Here is a tiny trained network, its code and every weight. The questions are about switching its units off for an input and a class, where a switched-off unit gives its printed mean instead of its output.

import numpy as np


def w(rows, s, z=0):
    codes = np.array(rows[::2]) - 128.0
    scale = np.full(codes.shape[1], s)
    scale[-1] = z or s
    return codes * scale


def norm(h):
    return h / np.sqrt((h * h).mean(-1, keepdims=True) + 1e-5)


def f(y):
    return y / 2 * (1 + np.tanh(0.7978845608 * (y + 0.044715 * y**3)))


def log_softmax(a):
    a = a - a.max(-1, keepdims=True)
    return a - np.log(np.exp(a).sum(-1, keepdims=True))


def net(x, mask):
    res = np.array(x, float).reshape(1, 4) / 4 @ E
    u = 0
    for l in range(2):
        y = f(norm(res) @ A[l][:, :-1].T + A[l][:, -1])
        res = res + np.where(mask[u : u + 3], y, B[l][:, -1]) @ B[l][:, :-1]
        u += 3
    return log_softmax(norm(res)[-1] @ U[:, :-1].T + U[:, -1])


A, B = {}, {}
E = w([
[88,185,91,160,48,212,95,2,142],'x0',
[125,212,135,131,134,146,171,111,191],'x1',
[64,187,115,170,85,64,226,89,125],'x2',
[119,179,141,160,140,122,119,35,178],'x3',
],0.0077)
A[0] = w([
[36,49,117,91,21,161,138,49,181,29],'0.n0',
[193,166,109,237,132,80,190,107,246,42],'0.n1',
[89,129,136,151,82,2,226,180,142,6],'0.n2',
],0.0054,0.0021)
B[0] = w([
[162,63,81,161,215,169,82,71,139,202],'0.n0',
[23,166,167,169,237,87,91,137,122,222],'0.n1',
[42,164,130,16,57,181,255,223,135,254],'0.n2',
],0.0094,0.0034)
A[1] = w([
[40,100,138,52,69,176,156,172,176,3],'1.n0',
[228,52,164,108,148,94,63,238,171,191],'1.n1',
[149,59,71,184,57,208,125,1,102,81],'1.n2',
],0.0069,0.0031)
B[1] = w([
[72,9,149,112,171,152,161,159,92,167],'1.n0',
[231,39,175,219,97,63,137,34,60,254],'1.n1',
[116,112,42,52,42,213,88,213,172,213],'1.n2',
],0.011,0.0077)
U = w([
[64,120,144,93,139,115,228,167,88,5],'0',
[83,247,176,178,186,115,96,60,156,38],'1',
[188,68,197,174,117,91,85,102,71,247],'2',
[113,129,64,115,86,195,41,123,166,137],'3',
],0.013,0.0015)

Each question gives the input, the list of numbers given to net, and the class t.
The units are the neurons (one row each of A and B). Each row of codes is followed by its name. A weight is (code - 128) times the scale printed after its matrix; where a second scale follows, it is the last column's (A, B and U).
mask holds one flag per neuron, layer by layer. A switched-off neuron (its flag False) gives its mean, the last column of its row in B, instead of its output. The means were averaged over made-up inputs and are rounded, as every weight is.
A unit's drop is (log p(t) with every unit on - log p(t) with that unit switched off) / (log p(t) with every unit on - log p(t) with every unit switched off).
The circuit of an input: a set's keep is (log p(t) with only the set's units on - log p(t) with every unit switched off) / (log p(t) with every unit on - log p(t) with every unit switched off). Starting from all 6 units, units are removed one at a time, each time the one whose removal leaves the highest keep (on an exact tie, the one counted first), for as long as the keep stays at least 0.8.
units of the circuit, in order: the units of the circuit, biggest drop first
k most important neurons: the k neurons with the biggest drops, biggest first
drop when u is switched off: that unit's drop, to one decimal
input [0,-7,3,-3], class 0: 2 most important neurons : (1.n1; 0.n2)
input [7,4,6,2], class 3: most important neuron : (1.n2)
input [6,1,8,1], class 3: units of the circuit, in order : (1.n2; 0.n0)
input [0,-5,4,7], class 1: 2 most important neurons : (0.n1; 1.n1)
input [5,1,7,2], class 3: units of the circuit, in order : (0.n0; 1.n2)
input [2,7,-5,1], class 1: units of the circuit, in order : (1.n2; 1.n1)
input [4,-8,-1,-6], class 3: 2 most important neurons : (1.n2; 0.n1)
input [-3,6,2,3], class 1: 2 most important neurons : (0.n1; 1.n2)
input [3,-6,-6,2], class 3: 3 most important neurons : (1.n2; 0.n1; 1.n0)
input [4,8,1,-4], class 1: 3 most important neurons : (0.n1; 1.n2; 0.n2)
input [-7,-5,4,4], class 0: drop when 0.n2 is switched off : 1.7
input [5,-5,5,4], class 3: drop when 1.n2 is switched off : 0.2
input [-1,5,-5,8], class 1: drop when 1.n1 is switched off : 0.1
input [0,8,-4,-6], class 2: units of the circuit, in order : (0.n2)
